Below are the code and all the weights of a small trained network. Each question names an input and a class and asks about switching units off, where a switched-off unit gives its printed mean instead of its output.

import numpy as np


def w(rows, s, z=0):
    codes = np.array(rows[::2]) - 128.0
    scale = np.full(codes.shape[1], s)
    scale[-1] = z or s
    return codes * scale


def norm(h):
    return h / np.sqrt((h * h).mean(-1, keepdims=True) + 1e-5)


def f(y):
    return y / 2 * (1 + np.tanh(0.7978845608 * (y + 0.044715 * y**3)))


def log_softmax(a):
    a = a - a.max(-1, keepdims=True)
    return a - np.log(np.exp(a).sum(-1, keepdims=True))


def net(x, mask):
    res = np.array(x, float).reshape(1, 4) / 4 @ E
    u = 0
    for l in range(3):
        y = f(norm(res) @ A[l][:, :-1].T + A[l][:, -1])
        res = res + np.where(mask[u : u + 3], y, B[l][:, -1]) @ B[l][:, :-1]
        u += 3
    return log_softmax(norm(res)[-1] @ U[:, :-1].T + U[:, -1])


A, B = {}, {}
E = w([
[131,128,126],'x0',
[202,244,81],'x1',
[107,123,254],'x2',
[223,63,80],'x3',
],0.006)
A[0] = w([
[155,72,83,2],'L0N1',
[232,212,120,174],'L0N2',
[160,254,143,115],'L0N3',
],0.007,0.0024)
B[0] = w([
[201,157,185,122],'L0N1',
[15,124,255,251],'L0N2',
[237,90,135,216],'L0N3',
],0.0076,0.0029)
A[1] = w([
[254,129,138,107],'L1N1',
[136,42,28,184],'L1N2',
[139,202,13,3],'L1N3',
],0.0088,0.0028)
B[1] = w([
[76,142,49,198],'L1N1',
[227,84,80,254],'L1N2',
[1,102,241,179],'L1N3',
],0.0093,0.003)
A[2] = w([
[43,168,32,137],'L2N1',
[75,170,130,89],'L2N2',
[130,254,18,4],'L2N3',
],0.0085,0.0022)
B[2] = w([
[153,8,140,254],'L2N1',
[170,157,99,230],'L2N2',
[48,69,110,199],'L2N3',
],0.015,0.0011)
U = w([
[133,6,84,30],'0',
[55,147,113,100],'1',
[228,174,35,254],'2',
],0.012,0.002)

Each question gives the input, the list of numbers given to net, and the class t.
The units are the neurons (one row each of A and B). Each row of codes is followed by its name. A weight is (code - 128) times the scale printed after its matrix; where a second scale follows, it is the last column's (A, B and U).
mask holds one flag per neuron, layer by layer. A switched-off neuron (its flag False) gives its mean, the last column of its row in B, instead of its output. The means were averaged over made-up inputs and are rounded, as every weight is.
A unit's drop is (log p(t) with every unit on - log p(t) with that unit switched off) / (log p(t) with every unit on - log p(t) with every unit switched off).
The circuit of an input: a set's keep is (log p(t) with only the set's units on - log p(t) with every unit switched off) / (log p(t) with every unit on - log p(t) with every unit switched off). Starting from all 9 units, units are removed one at a time, each time the one whose removal leaves the highest keep (on an exact tie, the one counted first), for as long as the keep stays at least 0.8.
units of the circuit, in order: the units of the circuit, biggest drop first
unit that matters most: the unit with the biggest drop
top k neurons: the k neurons with the biggest drops, biggest first
top k neurons in layer l: the k neurons of layer l with the biggest drops, biggest first
input [8,5,5,7], class 1: units of the circuit, in order => [L0N2 L1N2]
input [2,1,4,4], class 1: top neuron => [L1N2]
input [6,7,-6,-4], class 1: top 2 neurons => [L0N2 L1N3]
input [-8,7,-3,-1], class 1: top 2 neurons => [L2N3 L0N2]
input [5,1,7,-1], class 2: units of the circuit, in order => [L0N2 L1N3]
input [8,-6,-4,4], class 2: top 2 neurons => [L1N2 L0N2]
input [5,6,-2,8], class 0: top 2 neurons => [L1N1 L2N1]
input [3,-4,-1,1], class 2: top 2 neurons in layer 1 => [L1N2 L1N3]
input [0,-4,-6,2], class 2: units of the circuit, in order => [L1N2 L2N1]
input [-8,1,3,7], class 1: top 2 neurons in layer 0 => [L0N3 L0N2]
input [0,3,-3,-2], class 1: top 2 neurons => [L0N2 L2N3]
input [-8,2,7,4], class 1: top 2 neurons => [L1N2 L2N1]
input [7,4,-5,-5], class 1: top 2 neurons => [L1N3 L1N2]
input [6,5,-2,6], class 0: top 2 neurons => [L1N1 L2N1]
input [-8,8,-2,1], class 0: unit that matters most => L2N3
input [-6,1,-1,-1], class 1: top 4 neurons => [L0N2 L1N2 L2N1 L0N1]
input [-2,7,-2,1], class 0: top 2 neurons in layer 2 => [L2N3 L2N1]
input [0,1,4,-3], class 2: top 2 neurons in layer 2 => [L2N3 L2N1]
input [-1,-5,-4,6], class 2: top 2 neurons in layer 1 => [L1N2 L1N3]
input [2,6,-8,-7], class 1: units of the circuit, in order => [L1N3]
input [-7,8,0,5], class 0: top 4 neurons => [L1N1 L2N3 L2N1 L0N3]
